Below is a small trained network, with its code and all its weights. Each question gives an input and a class and asks what happens when units are switched off, that is, made to give their printed mean instead of their output.

import numpy as np


def w(rows, s, z=0):
    codes = np.array(rows[::2]) - 128.0
    scale = np.full(codes.shape[1], s)
    scale[-1] = z or s
    return codes * scale


def f(y):
    return y / 2 * (1 + np.tanh(0.7978845608 * (y + 0.044715 * y**3)))


def log_softmax(a):
    a = a - a.max(-1, keepdims=True)
    return a - np.log(np.exp(a).sum(-1, keepdims=True))


def net(x, mask):
    res = np.array(x, float).reshape(1, 7) / 4 @ E
    y = f(res @ A[0][:, :-1].T + A[0][:, -1])
    res = res + np.where(mask, y, B[0][:, -1]) @ B[0][:, :-1]
    return log_softmax(res[-1] @ U[:, :-1].T + U[:, -1])


A, B = {}, {}
E = w([
[53,55,183,200,45,48,79,68,191,37],'x0',
[133,191,41,224,127,103,36,203,47,87],'x1',
[135,136,122,122,118,115,114,108,130,146],'x2',
[10,90,221,149,213,66,37,170,44,225],'x3',
[138,140,141,136,117,129,120,124,132,137],'x4',
[114,122,134,179,149,148,170,124,117,114],'x5',
[158,126,124,127,124,103,120,114,125,145],'x6',
],0.012)
A[0] = w([
[173,163,166,74,197,201,186,97,175,194,214],'neuron 0',
[162,149,41,136,70,133,126,138,167,63,154],'neuron 1',
[185,180,9,154,64,179,138,121,140,73,189],'neuron 2',
[110,45,214,90,122,130,166,92,170,172,202],'neuron 3',
[196,122,107,84,51,127,230,78,207,94,233],'neuron 4',
[149,182,45,123,148,186,149,158,114,162,211],'neuron 5',
[114,99,111,157,71,119,145,66,183,71,170],'neuron 6',
[83,64,127,196,78,73,62,132,128,73,151],'neuron 7',
[146,203,135,96,183,162,143,166,25,195,254],'neuron 8',
],0.011,0.0059)
B[0] = w([
[159,19,105,33,199,179,144,129,110,112,219],'neuron 0',
[215,171,157,182,71,131,147,128,107,60,211],'neuron 1',
[248,172,162,173,108,137,166,153,98,91,245],'neuron 2',
[79,41,163,107,115,106,196,125,201,221,212],'neuron 3',
[98,95,98,67,106,194,176,143,215,70,251],'neuron 4',
[162,216,86,99,185,160,148,181,67,100,221],'neuron 5',
[163,125,162,130,55,168,184,112,186,88,198],'neuron 6',
[90,131,125,217,96,69,95,49,109,73,217],'neuron 7',
[105,140,105,89,196,182,72,224,56,174,248],'neuron 8',
],0.011,0.024)
U = w([
[174,104,46,22,183,213,201,112,142,102,131],'0',
[63,65,180,39,199,148,165,174,71,228,108],'1',
[226,232,65,128,137,168,175,176,79,153,146],'2',
[80,229,47,199,193,136,58,208,76,210,142],'3',
[94,98,149,109,26,152,188,88,222,78,188],'4',
[33,57,255,132,92,45,163,66,179,201,163],'5',
[193,165,166,191,47,103,117,65,121,50,60],'6',
[29,157,81,207,105,14,58,65,40,74,3],'7',
],0.0099,0.0053)

Each question gives the input, the list of numbers given to net, and the class t.
The units are the neurons (one row each of A and B). Each row of codes is followed by its name. A weight is (code - 128) times the scale printed after its matrix; where a second scale follows, it is the last column's (A, B and U).
mask holds one flag per neuron, in row order. A switched-off neuron (its flag False) gives its mean, the last column of its row in B, instead of its output. The means were averaged over made-up inputs and are rounded, as every weight is.
A unit's drop is (log p(t) with every unit on - log p(t) with that unit switched off) / (log p(t) with every unit on - log p(t) with every unit switched off).
The circuit of an input: a set's keep is (log p(t) with only the set's units on - log p(t) with every unit switched off) / (log p(t) with every unit on - log p(t) with every unit switched off). Starting from all 9 units, units are removed one at a time, each time the one whose removal leaves the highest keep (on an exact tie, the one counted first), for as long as the keep stays at least 0.8.
units of the circuit, in order: the units of the circuit, biggest drop first
most important unit: the unit with the biggest drop
k most important neurons: the k neurons with the biggest drops, biggest first
drop of u: that unit's drop, to one decimal
input [8,4,-5,1,-4,8,-7], class 7: units of the circuit, in order => (neuron 7)
input [-6,1,4,1,-7,-5,-4], class 3: 3 most important neurons => (neuron 4; neuron 8; neuron 3)
input [4,1,-7,0,5,2,-6], class 6: 3 most important neurons => (neuron 4; neuron 8; neuron 3)
input [-2,1,4,-7,-8,6,4], class 2: 4 most important neurons => (neuron 2; neuron 1; neuron 3; neuron 5)
input [-6,1,7,-4,7,4,7], class 2: 3 most important neurons => (neuron 2; neuron 5; neuron 3)
input [1,-2,-3,-7,5,-7,-2], class 4: 3 most important neurons => (neuron 4; neuron 8; neuron 6)
input [-8,-5,2,1,1,-1,1], class 1: 2 most important neurons => (neuron 8; neuron 2)
input [-6,2,-6,0,1,-4,2], class 2: 3 most important neurons => (neuron 4; neuron 5; neuron 7)
input [1,-6,8,-1,1,4,2], class 4: 3 most important neurons => (neuron 8; neuron 5; neuron 3)
input [-7,1,6,-8,-1,7,-7], class 2: 4 most important neurons => (neuron 2; neuron 5; neuron 1; neuron 3)
input [1,0,-6,0,-8,2,2], class 4: 2 most important neurons => (neuron 8; neuron 2)
input [1,-5,-2,-1,1,3,3], class 4: 3 most important neurons => (neuron 8; neuron 5; neuron 3)
input [-7,1,7,3,6,7,-1], class 3: 2 most important neurons => (neuron 3; neuron 8)
input [-1,7,2,8,5,5,3], class 3: most important unit => neuron 8
input [4,6,4,0,-8,-8,1], class 6: 2 most important neurons => (neuron 8; neuron 1)
input [-1,1,-7,0,-2,-3,-3], class 2: drop of neuron 4 => 0.8
input [-5,-6,-3,1,-6,6,7], class 1: drop of neuron 8 => 0.1
input [1,7,-4,6,-3,-3,-4], class 7: drop of neuron 7 => 0.6
input [-2,-5,-6,3,-7,-4,-8], class 1: drop of neuron 2 => 0.0
input [6,-2,8,-8,7,1,4], class 4: most important unit => neuron 4
